Below are the code and all the weights of a small trained network. Each question names an input and a class and asks about switching units off, where a switched-off unit gives its printed mean instead of its output.

import numpy as np


def w(rows, s, z=0):
    codes = np.array(rows[::2]) - 128.0
    scale = np.full(codes.shape[1], s)
    scale[-1] = z or s
    return codes * scale


def f(y):
    return np.maximum(y, 0)


def log_softmax(a):
    a = a - a.max(-1, keepdims=True)
    return a - np.log(np.exp(a).sum(-1, keepdims=True))


def net(x, mask):
    res = np.array(x, float).reshape(1, 6) / 4 @ E
    y = f(res @ A[0][:, :-1].T + A[0][:, -1])
    res = res + np.where(mask, y, B[0][:, -1]) @ B[0][:, :-1]
    return log_softmax(res[-1] @ U[:, :-1].T + U[:, -1])


A, B = {}, {}
E = w([
[128,212,134],'x0',
[127,128,127],'x1',
[24,117,110],'x2',
[128,128,127],'x3',
[128,128,129],'x4',
[131,115,249],'x5',
],0.018)
A[0] = w([
[91,92,150,52],'N1',
[162,223,218,79],'N2',
[226,118,113,129],'N3',
[54,150,149,5],'N4',
[112,92,205,141],'N5',
[88,250,126,41],'N6',
[153,168,82,36],'N7',
[85,117,225,75],'N8',
[105,237,127,141],'N9',
[95,175,111,17],'N10',
],0.018,0.014)
B[0] = w([
[68,89,15,149],'N1',
[12,254,81,252],'N2',
[200,66,128,229],'N3',
[195,141,170,149],'N4',
[183,158,157,221],'N5',
[167,58,128,191],'N6',
[180,159,189,159],'N7',
[213,65,99,212],'N8',
[208,106,175,214],'N9',
[93,70,18,143],'N10',
],0.013,0.019)
U = w([
[142,117,103,138],'0',
[168,168,229,2],'1',
[1,203,42,252],'2',
],0.015,0.0075)

Each question gives the input, the list of numbers given to net, and the class t.
The units are the neurons (one row each of A and B). Each row of codes is followed by its name. A weight is (code - 128) times the scale printed after its matrix; where a second scale follows, it is the last column's (A, B and U).
mask holds one flag per neuron, in row order. A switched-off neuron (its flag False) gives its mean, the last column of its row in B, instead of its output. The means were averaged over made-up inputs and are rounded, as every weight is.
A unit's drop is (log p(t) with every unit on - log p(t) with that unit switched off) / (log p(t) with every unit on - log p(t) with every unit switched off).
The circuit of an input: a set's keep is (log p(t) with only the set's units on - log p(t) with every unit switched off) / (log p(t) with every unit on - log p(t) with every unit switched off). Starting from all 10 units, units are removed one at a time, each time the one whose removal leaves the highest keep (on an exact tie, the one counted first), for as long as the keep stays at least 0.8.
units of the circuit, in order: the units of the circuit, biggest drop first
most important unit: the unit with the biggest drop
k most important neurons: the k neurons with the biggest drops, biggest first
drop of u: that unit's drop, to one decimal
input [3,-6,-2,-1,-6,2], class 2: units of the circuit, in order	N2
input [-2,4,3,6,-2,-4], class 2: 3 most important neurons	N3, N9, N8
input [5,4,8,8,-8,1], class 1: 2 most important neurons	N4, N9
input [4,4,-1,3,1,3], class 2: 2 most important neurons	N2, N3
input [-3,-8,1,8,5,0], class 2: 2 most important neurons	N9, N3
input [5,-5,4,0,7,-3], class 0: 2 most important neurons	N10, N5
input [8,-8,8,1,-4,-2], class 0: 2 most important neurons	N10, N6
input [-3,8,1,6,3,7], class 0: 2 most important neurons	N1, N8
input [1,-7,-4,8,1,8], class 2: 2 most important neurons	N2, N9
input [-5,-8,1,7,-4,-8], class 2: 2 most important neurons	N9, N8
input [-2,3,6,5,-8,8], class 0: 4 most important neurons	N1, N8, N9, N7
input [8,6,-1,6,8,-8], class 1: 2 most important neurons	N7, N9
input [-8,-7,3,6,4,-1], class 2: 3 most important neurons	N3, N9, N8
input [-3,0,6,-5,-3,-2], class 2: most important unit	N3
input [7,-7,-5,8,6,-6], class 1: 2 most important neurons	N7, N9
input [-2,5,8,5,2,6], class 0: 3 most important neurons	N1, N8, N9
input [-1,5,4,7,4,-1], class 2: 2 most important neurons	N3, N9
input [-1,3,1,8,3,-3], class 2: drop of N5	0.1
input [5,-3,7,0,-6,-4], class 0: drop of N10	0.5
input [-5,1,3,-3,-5,7], class 0: drop of N1	1.5
input [2,-6,-4,-4,-1,6], class 2: drop of N7	0.0
input [7,-5,6,3,5,-4], class 0: most important unit	N10
